Here is a tiny trained network, its code and every weight. The questions are about switching its units off for an input and a class, where a switched-off unit gives its printed mean instead of its output.

import numpy as np


def w(rows, s, z=0):
    codes = np.array(rows[::2]) - 128.0
    scale = np.full(codes.shape[1], s)
    scale[-1] = z or s
    return codes * scale


def f(y):
    return np.maximum(y, 0)


def log_softmax(a):
    a = a - a.max(-1, keepdims=True)
    return a - np.log(np.exp(a).sum(-1, keepdims=True))


def net(x, mask):
    res = np.array(x, float).reshape(1, 5) / 4 @ E
    y = f(res @ A[0][:, :-1].T + A[0][:, -1])
    res = res + np.where(mask, y, B[0][:, -1]) @ B[0][:, :-1]
    return log_softmax(res[-1] @ U[:, :-1].T + U[:, -1])


A, B = {}, {}
E = w([
[128,128,128],'x0',
[254,129,61],'x1',
[128,128,128],'x2',
[138,227,202],'x3',
[168,59,209],'x4',
],0.0085)
A[0] = w([
[63,126,146,119],'n1',
[221,146,95,88],'n2',
[97,72,84,83],'n3',
[118,57,6,119],'n4',
[201,86,84,54],'n5',
[195,147,141,100],'n6',
[196,147,66,129],'n7',
[161,145,101,131],'n8',
[71,126,146,139],'n9',
[136,211,127,137],'n10',
[190,154,132,95],'n11',
[89,11,35,126],'n12',
[146,84,181,3],'n13',
[53,130,154,147],'n14',
[175,34,209,159],'n15',
[74,151,96,91],'n16',
[110,178,57,170],'n17',
[91,113,158,66],'n18',
[68,97,147,126],'n19',
[127,166,147,4],'n20',
[123,171,105,87],'n21',
[151,142,106,129],'n22',
[120,68,181,56],'n23',
[167,103,149,78],'n24',
[150,227,143,164],'n25',
[91,189,40,19],'n26',
[178,143,85,116],'n27',
[88,165,32,56],'n28',
[139,17,113,117],'n29',
[204,184,223,127],'n30',
[156,201,176,98],'n31',
],0.015,0.0034)
B[0] = w([
[113,59,142,186],'n1',
[87,35,162,206],'n2',
[171,103,136,184],'n3',
[209,165,117,250],'n4',
[41,120,118,190],'n5',
[77,105,127,173],'n6',
[98,36,138,211],'n7',
[110,83,143,169],'n8',
[114,63,143,182],'n9',
[187,169,124,192],'n10',
[78,109,127,172],'n11',
[230,100,157,252],'n12',
[81,174,86,153],'n13',
[110,39,125,200],'n14',
[81,253,104,205],'n15',
[70,148,129,178],'n16',
[92,187,121,215],'n17',
[114,85,124,158],'n18',
[99,65,138,184],'n19',
[160,108,136,144],'n20',
[130,168,110,162],'n21',
[112,90,126,159],'n22',
[60,171,116,165],'n23',
[79,145,117,149],'n24',
[213,119,132,209],'n25',
[50,235,110,212],'n26',
[105,66,147,186],'n27',
[100,221,115,216],'n28',
[199,165,129,195],'n29',
[219,176,123,213],'n30',
[196,102,123,189],'n31',
],0.026,0.011)
U = w([
[245,103,161,102],'0',
[47,2,169,11],'1',
[70,185,109,255],'2',
],0.009,0.0026)

Each question gives the input, the list of numbers given to net, and the class t.
The units are the neurons (one row each of A and B). Each row of codes is followed by its name. A weight is (code - 128) times the scale printed after its matrix; where a second scale follows, it is the last column's (A, B and U).
mask holds one flag per neuron, in row order. A switched-off neuron (its flag False) gives its mean, the last column of its row in B, instead of its output. The means were averaged over made-up inputs and are rounded, as every weight is.
A unit's drop is (log p(t) with every unit on - log p(t) with that unit switched off) / (log p(t) with every unit on - log p(t) with every unit switched off).
unit that matters most: the unit with the biggest drop
top k neurons: the k neurons with the biggest drops, biggest first
drop of u: that unit's drop, to one decimal
input [6,2,0,-5,-6], class 2: unit that matters most : n26
input [-2,4,-8,3,-2], class 1: top 2 neurons : (n4, n12)
input [5,5,-7,2,6], class 2: top 2 neurons : (n15, n30)
input [-1,-5,2,-5,6], class 2: top 2 neurons : (n15, n23)
input [6,0,3,0,-1], class 2: top 3 neurons : (n12, n4, n2)
input [8,8,-4,-4,-7], class 1: top 3 neurons : (n7, n2, n27)
input [6,-2,-7,1,3], class 2: top 3 neurons : (n12, n2, n7)
input [-8,-3,2,7,-6], class 0: top 2 neurons : (n25, n31)
input [7,7,8,-6,-3], class 1: top 3 neurons : (n5, n7, n2)
input [3,-3,7,2,1], class 1: top 3 neurons : (n4, n12, n29)
input [-4,-7,8,-7,5], class 0: top 2 neurons : (n29, n12)
input [1,-4,-6,3,-4], class 1: top 2 neurons : (n15, n4)
input [-1,-6,8,6,-2], class 0: top 3 neurons : (n25, n10, n2)
input [8,0,-7,-4,8], class 2: top neuron : (n15)
input [-1,7,0,5,-7], class 1: drop of n27 : 0.3
input [5,-5,4,-3,4], class 1: drop of n28 : 0.1
input [-2,-3,8,0,6], class 2: drop of n15 : 0.1
input [-2,-3,2,2,3], class 1: drop of n10 : 0.3
